[[128 132 156 156 156 157]
 [127 128 128 154 156 157]
 [128 128 128 128 156 157]
 [128 129 128 157 156 157]
 [128 128 156 156 156 157]
 [128 156 157 156 156 157]
 [128 155 156 156 156 157]
 [128 128 127 156 156 156]
 [128 128 157 156 156 156]
 [128 155 156 156 156 157]
 [128 128 156 156 157 157]]
|
[[127 128 128 154 156 157]
 [128 129 128 157 156 157]
 [128 156 157 156 156 157]
 [128 128 127 156 156 156]
 [128 155 156 156 156 157]]

[[129 117 155 127 145 131 125 129]
 [130 130 132 124 122 123 127 128]
 [131 130 130 140 128 122 127 129]]
|
[[130 130 132 124 122 123 127 128]]

[[140 135 129 124 120]
 [132 113 126 150 126]
 [134 131 126 125 123]
 [128 128 128 128 128]
 [128 128 127 128 128]
 [128 128 128 128 128]
 [122 131 133 125 136]
 [128 128 127 128 128]
 [129 138 121 136 139]
 [122 118 138 123 116]
 [128 127 131 127 127]]
|
[[132 113 126 150 126]
 [128 128 128 128 128]
 [128 128 128 128 128]
 [128 128 127 128 128]
 [122 118 138 123 116]]

[[127 105]
 [127 104]
 [122 113]
 [123 115]
 [116 136]
 [114 128]
 [125 115]
 [114 107]
 [117 105]
 [115 113]
 [120 106]
 [116 115]]
|
[[127 104]
 [123 115]
 [114 128]
 [114 107]
 [115 113]
 [116 115]]

[[101 128 144 118 145]
 [108 130 128 115 138]
 [115 135 120 120 140]]
|
[[108 130 128 115 138]]

[[131 131 131 124 123 111 134 131]
 [129 127 129 138 126 132 123 129]
 [128 127 128 129 128 136 150 130]
 [128 128 128 129 127 101 119 128]]
|
[[129 127 129 138 126 132 123 129]
 [128 128 128 129 127 101 119 128]]

[[113 124 150 140 139 137]
 [114 124 149 138 139 126]
 [145 134 116 114 121 147]
 [124 127 108 133 118 106]
 [144 133 107 114 117 115]
 [123 126 107 133 119 105]
 [138 131 148 119 138 148]
 [114 123 149 139 139 142]
 [143 133 107 117 118 108]
 [145 134 109 113 117 142]]
|
[[114 124 149 138 139 126]
 [124 127 108 133 118 106]
 [123 126 107 133 119 105]
 [114 123 149 139 139 142]
 [145 134 109 113 117 142]]

[[132 153 133 126 130 106 109 145]
 [135 148 128 133 134 121 101 142]]
|
[[135 148 128 133 134 121 101 142]]

[[149 125]
 [122 123]
 [110 143]
 [109 106]
 [140 120]
 [146 115]
 [143 124]
 [112 126]
 [126 133]
 [146 147]
 [115 147]
 [146 124]]
|
[[122 123]
 [109 106]
 [146 115]
 [112 126]
 [146 147]
 [146 124]]
---
[[125 124 133 134 130 123 125]
 [125 124 135 134 139 110 123]
 [125 124 133 134 132 120 124]
 [125 124 134 134 139 112 123]
 [125 124 135 134 143 106 122]
 [125 124 137 134 145 103 122]]
|
[[125 125 124 133 134 130 123]
 [123 125 124 135 134 139 110]
 [124 125 124 133 134 132 120]
 [123 125 124 134 134 139 112]
 [122 125 124 135 134 143 106]
 [122 125 124 137 134 145 103]]

[[120 105 118 152 120 117 118 118 139 125 147 139 133]
 [140 149 119 112 125 124 136 129 114 141 128 134 105]]
|
[[133 120 105 118 152 120 117 118 118 139 125 147 139]
 [105 140 149 119 112 125 124 136 129 114 141 128 134]]

[[143 140 136 134]
 [118 128 103 132]]
|
[[134 143 140 136]
 [132 118 128 103]]

[[149 142 126 118]
 [137 116 129 102]
 [122 123 134 125]
 [121 130 137 124]
 [119 132 136 123]
 [119 131 135 128]
 [116 137 137 128]
 [116 134 131 135]
 [120 136 135 126]]
|
[[118 149 142 126]
 [102 137 116 129]
 [125 122 123 134]
 [124 121 130 137]
 [123 119 132 136]
 [128 119 131 135]
 [128 116 137 137]
 [135 116 134 131]
 [126 120 136 135]]

[[137 125 120 109 127 131 109 146 107 140 148 137]
 [147 108 118 109 144 122 143 148 134 150 120 127]
 [128 128 117 129 123 128 135 112 141 128 106 112]]
|
[[137 137 125 120 109 127 131 109 146 107 140 148]
 [127 147 108 118 109 144 122 143 148 134 150 120]
 [112 128 128 117 129 123 128 135 112 141 128 106]]

[[111 136 131 131]
 [124 146 133 130]
 [119 139 141 130]
 [115 131 131 138]
 [152 135 130 134]
 [138 126 133 123]
 [124 133 111 132]
 [157 156 110 113]
 [115 112 141 104]
 [122 135 128 124]
 [126 147 157 114]]
|
[[131 111 136 131]
 [130 124 146 133]
 [130 119 139 141]
 [138 115 131 131]
 [134 152 135 130]
 [123 138 126 133]
 [132 124 133 111]
 [113 157 156 110]
 [104 115 112 141]
 [124 122 135 128]
 [114 126 147 157]]

[[123 154 121 139 135 124 121 114 131 138 124]
 [123 146 121 140 135 124 121 125 131 142 124]]
|
[[124 123 154 121 139 135 124 121 114 131 138]
 [124 123 146 121 140 135 124 121 125 131 142]]
---
[[141 116 153 134 137 125 147 123 127 122 141 131 142 132 130 132]
 [136 109 142 131 122 117 132 122 127 113 135 121 132 125 129 119]]
|
[[136 141]
 [109 116]
 [142 153]
 [131 134]
 [122 137]
 [117 125]
 [132 147]
 [122 123]
 [127 127]
 [113 122]
 [135 141]
 [121 131]
 [132 142]
 [125 132]
 [129 130]
 [119 132]]

[[150 123 125]
 [120 131 107]
 [132 130 123]
 [106 119 140]
 [142 122 144]]
|
[[142 106 132 120 150]
 [122 119 130 131 123]
 [144 140 123 107 125]]

[[129 120 139]
 [128 135 119]
 [127 133 121]
 [129 108 153]]
|
[[129 127 128 129]
 [108 133 135 120]
 [153 121 119 139]]

[[128 128 117 120 121 127 126 128 140 124 137 137 125 131 132 125]
 [114 128 127 133 150 132 122 130 133 130 139 130 125 143 123 127]]
|
[[114 128]
 [128 128]
 [127 117]
 [133 120]
 [150 121]
 [132 127]
 [122 126]
 [130 128]
 [133 140]
 [130 124]
 [139 137]
 [130 137]
 [125 125]
 [143 131]
 [123 132]
 [127 125]]

[[129 117 131 126 122 122 125 127 126 129 122 126 116 116 125 122]
 [122 123 125 130 128 125 132 124 114 126 124 125 127 116 131 132]
 [132 139 109 122 133 115 128 130 114 121 120 123 144 116 147 118]
 [134 120 131 118 125 125 129 128 120 125 122 125 130 116 125 126]
 [126 132 137 136 134 149 129 125 142 126 148 121 134 116 119 150]]
|
[[126 134 132 122 129]
 [132 120 139 123 117]
 [137 131 109 125 131]
 [136 118 122 130 126]
 [134 125 133 128 122]
 [149 125 115 125 122]
 [129 129 128 132 125]
 [125 128 130 124 127]
 [142 120 114 114 126]
 [126 125 121 126 129]
 [148 122 120 124 122]
 [121 125 123 125 126]
 [134 130 144 127 116]
 [116 116 116 116 116]
 [119 125 147 131 125]
 [150 126 118 132 122]]

[[141 137 121 122 121]
 [125 111 132 134 127]
 [127 135 132 134 127]
 [121 133 125 124 135]
 [115 133 129 120 135]
 [141 158 116 122 130]
 [142 125 128 140 124]
 [124 127 122 120 129]
 [126 126 139 139 128]]
|
[[126 124 142 141 115 121 127 125 141]
 [126 127 125 158 133 133 135 111 137]
 [139 122 128 116 129 125 132 132 121]
 [139 120 140 122 120 124 134 134 122]
 [128 129 124 130 135 135 127 127 121]]

[[143 135 145]
 [142 133 124]
 [129 125 128]
 [126 112 142]
 [137 131 118]
 [129 125 127]
 [121 103 142]
 [148 142 141]
 [140 122 115]
 [133 114 105]
 [141 134 107]]
|
[[141 133 140 148 121 129 137 126 129 142 143]
 [134 114 122 142 103 125 131 112 125 133 135]
 [107 105 115 141 142 127 118 142 128 124 145]]

[[108 117]
 [106 122]
 [137 149]
 [121 106]
 [122 150]
 [141 147]]
|
[[141 122 121 137 106 108]
 [147 150 106 149 122 117]]
